Below is a small trained network, with its code and all its weights. Each question gives an input and a class and asks what happens when units are switched off, that is, made to give their printed mean instead of their output.

import numpy as np


def w(rows, s, z=0):
    codes = np.array(rows[::2]) - 128.0
    scale = np.full(codes.shape[1], s)
    scale[-1] = z or s
    return codes * scale


def norm(h):
    return h / np.sqrt((h * h).mean(-1, keepdims=True) + 1e-5)


def f(y):
    return np.maximum(y, 0)


def log_softmax(a):
    a = a - a.max(-1, keepdims=True)
    return a - np.log(np.exp(a).sum(-1, keepdims=True))


def net(x, mask):
    res = np.array(x, float).reshape(1, 7) / 4 @ E
    u = 0
    for l in range(2):
        y = f(norm(res) @ A[l][:, :-1].T + A[l][:, -1])
        res = res + np.where(mask[u : u + 4], y, B[l][:, -1]) @ B[l][:, :-1]
        u += 4
    return log_softmax(norm(res)[-1] @ U[:, :-1].T + U[:, -1])


A, B = {}, {}
E = w([
[190,148,118,187,193,7,195,161,71,56,74,63],'x0',
[121,127,95,156,128,133,156,169,132,181,119,119],'x1',
[105,115,120,161,112,98,134,99,103,148,161,151],'x2',
[146,117,144,116,137,117,115,104,153,133,190,82],'x3',
[93,79,140,86,83,165,217,127,74,103,150,61],'x4',
[93,244,106,43,216,78,128,176,3,177,172,130],'x5',
[179,153,158,135,93,139,152,137,116,139,164,149],'x6',
],0.0061)
A[0] = w([
[76,84,144,51,93,195,178,117,60,144,152,92,15],'L0N1',
[163,178,111,146,168,115,7,118,187,195,135,205,10],'L0N2',
[75,149,142,77,105,211,49,107,142,206,149,181,57],'L0N3',
[73,181,134,58,147,155,106,132,107,177,159,151,4],'L0N4',
],0.014,0.0034)
B[0] = w([
[14,125,174,82,128,125,203,158,102,120,105,160,207],'L0N1',
[10,111,211,93,121,130,231,148,77,111,85,137,239],'L0N2',
[188,153,29,126,130,88,106,159,210,101,213,161,250],'L0N3',
[177,96,147,165,120,170,52,88,90,168,91,84,204],'L0N4',
],0.012,0.013)
A[1] = w([
[172,175,115,154,208,11,169,135,59,73,116,97,249],'L1N1',
[154,151,108,82,183,109,72,115,5,181,126,97,32],'L1N2',
[98,166,137,95,172,99,152,169,79,146,149,159,25],'L1N3',
[100,66,157,161,74,175,118,81,226,136,107,177,56],'L1N4',
],0.015,0.0013)
B[1] = w([
[86,134,70,64,111,145,108,164,168,142,206,190,253],'L1N1',
[188,97,182,255,100,155,97,60,171,125,59,99,209],'L1N2',
[203,137,132,145,154,107,117,101,111,117,101,78,234],'L1N3',
[192,156,163,182,157,137,67,84,73,172,80,84,207],'L1N4',
],0.011,0.014)
U = w([
[144,151,2,64,152,102,97,147,196,106,234,183,189],'0',
[191,121,179,221,148,155,70,30,112,148,67,71,2],'1',
[15,136,184,42,170,106,238,137,61,91,104,116,191],'2',
],0.0069,0.00082)

Each question gives the input, the list of numbers given to net, and the class t.
The units are the neurons (one row each of A and B). Each row of codes is followed by its name. A weight is (code - 128) times the scale printed after its matrix; where a second scale follows, it is the last column's (A, B and U).
mask holds one flag per neuron, layer by layer. A switched-off neuron (its flag False) gives its mean, the last column of its row in B, instead of its output. The means were averaged over made-up inputs and are rounded, as every weight is.
A unit's drop is (log p(t) with every unit on - log p(t) with that unit switched off) / (log p(t) with every unit on - log p(t) with every unit switched off).
The circuit of an input: a set's keep is (log p(t) with only the set's units on - log p(t) with every unit switched off) / (log p(t) with every unit on - log p(t) with every unit switched off). Starting from all 8 units, units are removed one at a time, each time the one whose removal leaves the highest keep (on an exact tie, the one counted first), for as long as the keep stays at least 0.8.
units of the circuit, in order: the units of the circuit, biggest drop first
k most important neurons: the k neurons with the biggest drops, biggest first
top k neurons in layer l: the k neurons of layer l with the biggest drops, biggest first
drop when u is switched off: that unit's drop, to one decimal
input [-7,4,1,-1,6,8,-4], class 1: 2 most important neurons : (L0N4, L1N1)
input [-1,-8,1,2,4,-1,7], class 2: units of the circuit, in order : (L0N1)
input [5,4,2,-5,-1,5,6], class 0: 2 most important neurons : (L1N1, L0N4)
input [2,8,7,4,-7,7,-4], class 1: 3 most important neurons : (L0N4, L1N2, L0N1)
input [7,5,-4,-4,4,4,0], class 0: 3 most important neurons : (L1N1, L0N4, L0N2)
input [-1,6,-4,-7,4,6,5], class 1: 2 most important neurons : (L0N4, L0N2)
input [-8,-4,8,-2,-4,-6,-5], class 0: 2 most important neurons : (L0N3, L0N4)
input [-2,2,8,0,-6,-5,3], class 2: top 2 neurons in layer 0 : (L0N2, L0N4)
input [-5,6,6,-6,-3,-4,-8], class 0: 3 most important neurons : (L0N3, L0N4, L1N2)
input [1,6,-3,-6,6,-5,-1], class 2: 2 most important neurons : (L0N1, L1N2)
input [7,2,-5,7,-1,-7,-5], class 0: 3 most important neurons : (L0N4, L0N2, L1N1)
input [5,-6,8,0,-6,-2,7], class 2: 2 most important neurons : (L0N3, L0N2)
input [4,0,3,0,6,8,-2], class 1: 2 most important neurons : (L1N2, L0N2)
input [6,-1,2,7,4,2,3], class 0: units of the circuit, in order : (L1N1)
input [2,6,6,3,-6,7,0], class 1: top 2 neurons in layer 0 : (L0N4, L0N1)
input [5,1,8,7,-7,2,-5], class 2: top 2 neurons in layer 0 : (L0N2, L0N3)
input [3,5,6,8,6,7,-5], class 1: 2 most important neurons : (L0N2, L1N2)
input [4,-6,-3,0,0,6,8], class 1: 2 most important neurons : (L1N2, L0N3)
input [1,8,-6,1,-7,-4,0], class 2: drop when L0N2 is switched off : 0.7
input [-4,-1,-1,-8,1,7,0], class 1: units of the circuit, in order : (L0N4)
input [3,7,-2,7,-5,-3,6], class 2: drop when L0N3 is switched off : 0.2
input [-4,2,-6,-1,-6,8,7], class 1: drop when L0N4 is switched off : 3.4
